Here is a tiny trained network, its code and every weight. The questions are about switching its units off for an input and a target symbol, where a switched-off unit gives its printed mean instead of its output.

import numpy as np


def w(rows, s, z=0):
    codes = np.array(rows[::2]) - 128.0
    scale = np.full(codes.shape[1], s)
    scale[-1] = z or s
    return codes * scale


def norm(h):
    return h / np.sqrt((h * h).mean(-1, keepdims=True) + 1e-5)


def softmax(a):
    e = np.exp(a - a.max(-1, keepdims=True))
    return e / e.sum(-1, keepdims=True)


def log_softmax(a):
    a = a - a.max(-1, keepdims=True)
    return a - np.log(np.exp(a).sum(-1, keepdims=True))


def net(x, mask):
    ids = ['αεζηθτφψ'.index(c) for c in x.split()]
    T = len(ids)
    res = E[ids] + P[:T]
    u = 0
    for l in range(3):
        r = norm(res)
        for j in range(2):
            rows = slice(3 * j, 3 * j + 3)
            q, k, v = (r @ M[l][rows].T for M in (Q, K, V))
            z = softmax(np.where(np.tri(T) > 0, q @ k.T / 3**0.5, -1e9)) @ v
            o = O[l][rows]
            res = res + np.where(mask[u + j], z, o[:, -1]) @ o[:, :-1]
        u += 2
    return log_softmax(norm(res)[-1] @ U[:, :-1].T + U[:, -1])


Q, K, V, O = {}, {}, {}, {}
E = w([
[123,115,118],'α',
[93,105,84],'ε',
[122,103,91],'ζ',
[201,147,138],'η',
[79,4,137],'θ',
[122,115,119],'τ',
[133,5,138],'φ',
[98,144,131],'ψ',
],0.028)
P = w([
[254,72,162],'0',
[6,39,120],'1',
[25,41,112],'2',
[26,54,129],'3',
[30,70,147],'4',
[60,73,144],'5',
[55,74,164],'6',
[72,90,151],'7',
[73,89,177],'8',
[72,87,183],'9',
[62,82,184],'10',
],0.0051)
Q[0] = w([
[180,109,223],'0.h0',
[130,165,144],'0.h0',
[63,177,9],'0.h0',
[98,205,113],'0.h1',
[206,113,65],'0.h1',
[226,24,131],'0.h1',
],0.012)
K[0] = w([
[125,99,69],'0.h0',
[186,132,196],'0.h0',
[74,173,170],'0.h0',
[61,246,68],'0.h1',
[69,137,176],'0.h1',
[144,49,227],'0.h1',
],0.014)
V[0] = w([
[134,21,48],'0.h0',
[109,119,195],'0.h0',
[199,98,129],'0.h0',
[94,85,184],'0.h1',
[31,166,195],'0.h1',
[132,58,250],'0.h1',
],0.011)
O[0] = w([
[159,76,12,246],'0.h0',
[226,65,175,175],'0.h0',
[34,51,73,42],'0.h0',
[119,48,136,232],'0.h1',
[64,135,118,104],'0.h1',
[141,4,33,255],'0.h1',
],0.005,0.0041)
Q[1] = w([
[98,247,154],'1.h0',
[127,121,127],'1.h0',
[190,169,120],'1.h0',
[169,126,128],'1.h1',
[205,113,100],'1.h1',
[56,194,95],'1.h1',
],0.013)
K[1] = w([
[162,82,77],'1.h0',
[143,120,140],'1.h0',
[29,75,110],'1.h0',
[197,169,158],'1.h1',
[237,142,255],'1.h1',
[67,45,52],'1.h1',
],0.0099)
V[1] = w([
[66,77,160],'1.h0',
[45,249,121],'1.h0',
[90,168,2],'1.h0',
[206,238,116],'1.h1',
[188,233,129],'1.h1',
[55,99,158],'1.h1',
],0.0096)
O[1] = w([
[105,108,162,195],'1.h0',
[146,113,89,75],'1.h0',
[107,75,121,84],'1.h0',
[46,146,74,2],'1.h1',
[2,134,115,9],'1.h1',
[188,155,122,169],'1.h1',
],0.011,0.0058)
Q[2] = w([
[218,45,101],'2.h0',
[186,198,254],'2.h0',
[193,138,186],'2.h0',
[197,77,234],'2.h1',
[114,70,86],'2.h1',
[206,184,142],'2.h1',
],0.011)
K[2] = w([
[196,163,122],'2.h0',
[140,26,252],'2.h0',
[181,109,200],'2.h0',
[115,118,101],'2.h1',
[161,107,116],'2.h1',
[102,101,98],'2.h1',
],0.015)
V[2] = w([
[87,84,75],'2.h0',
[148,218,111],'2.h0',
[127,198,124],'2.h0',
[7,124,178],'2.h1',
[132,150,143],'2.h1',
[125,138,179],'2.h1',
],0.014)
O[2] = w([
[155,147,7,61],'2.h0',
[101,160,141,118],'2.h0',
[62,133,171,104],'2.h0',
[144,93,92,2],'2.h1',
[128,95,121,113],'2.h1',
[159,87,150,123],'2.h1',
],0.012,0.009)
U = w([
[152,136,100,19],'α',
[132,206,37,223],'ε',
[130,200,63,153],'ζ',
[18,194,95,255],'η',
[115,6,127,61],'θ',
[178,139,92,51],'τ',
[124,23,121,38],'φ',
[148,226,218,182],'ψ',
],0.011,0.0039)

Each question gives the input, a string of symbols that net reads in full, and the target symbol t.
The units are the heads (3 rows each of Q, K, V and O). Each row of codes is followed by its name. A weight is (code - 128) times the scale printed after its matrix; where a second scale follows, it is the last column's (O and U).
mask holds one flag per head, layer by layer. A switched-off head (its flag False) gives its mean, the last column of its rows in O, instead of its output. The means were averaged over made-up inputs and are rounded, as every weight is.
A unit's drop is (log p(t) with every unit on - log p(t) with that unit switched off) / (log p(t) with every unit on - log p(t) with every unit switched off).
The circuit of an input: a set's keep is (log p(t) with only the set's units on - log p(t) with every unit switched off) / (log p(t) with every unit on - log p(t) with every unit switched off). Starting from all 6 units, units are removed one at a time, each time the one whose removal leaves the highest keep (on an exact tie, the one counted first), for as long as the keep stays at least 0.8.
circuit, biggest first: the units of the circuit, biggest drop first
which heads matter: for each layer, one digit per head in row order, 1 if its drop is at least 0.15 and else 0, layers parted by /
drop of u: that unit's drop, to one decimal
input η η ψ ε η ε ψ α, target η: which heads matter -> 01 / 01 / 00
input η ψ η ζ, target η: circuit, biggest first -> 1.h1
input η ψ ψ φ ψ ψ τ ψ ψ ψ η, target η: which heads matter -> 01 / 11 / 10
input ψ ζ θ ψ η τ ψ ε, target ψ: which heads matter -> 10 / 00 / 00
input η ε ψ ψ α α ψ ε α, target η: circuit, biggest first -> 1.h1, 0.h1
input ε η α, target ε: circuit, biggest first -> 2.h0, 1.h1
input ε φ ζ ψ ψ ψ ε η, target ε: circuit, biggest first -> 0.h1, 1.h1, 2.h0, 0.h0
input ε α α ε η ε η η ε, target ε: circuit, biggest first -> 2.h0, 0.h0, 2.h1
input ε ε ψ η ψ θ τ, target ε: circuit, biggest first -> 2.h0, 0.h1, 1.h1, 0.h0
input η ψ θ τ, target η: circuit, biggest first -> 1.h1, 0.h1
input ε ψ η ψ ψ ψ η η ζ, target ε: circuit, biggest first -> 1.h1, 2.h0
input ζ ζ ε, target ε: circuit, biggest first -> 2.h0, 0.h0
input η θ θ ψ ε φ τ, target η: circuit, biggest first -> 1.h1, 0.h1, 2.h0
input ε τ ε τ ε ζ θ ε ψ η α, target ε: which heads matter -> 11 / 01 / 10
input ζ ζ ψ ε, target ψ: circuit, biggest first -> 0.h1
input ε α ζ ε η ψ τ, target ε: which heads matter -> 01 / 01 / 10
input η ψ η ψ ε ψ η, target η: drop of 2.h0 -> 0.1
input ε ψ ψ φ ζ, target ε: drop of 1.h0 -> 0.1
input η ψ ζ, target η: drop of 1.h0 -> 0.2
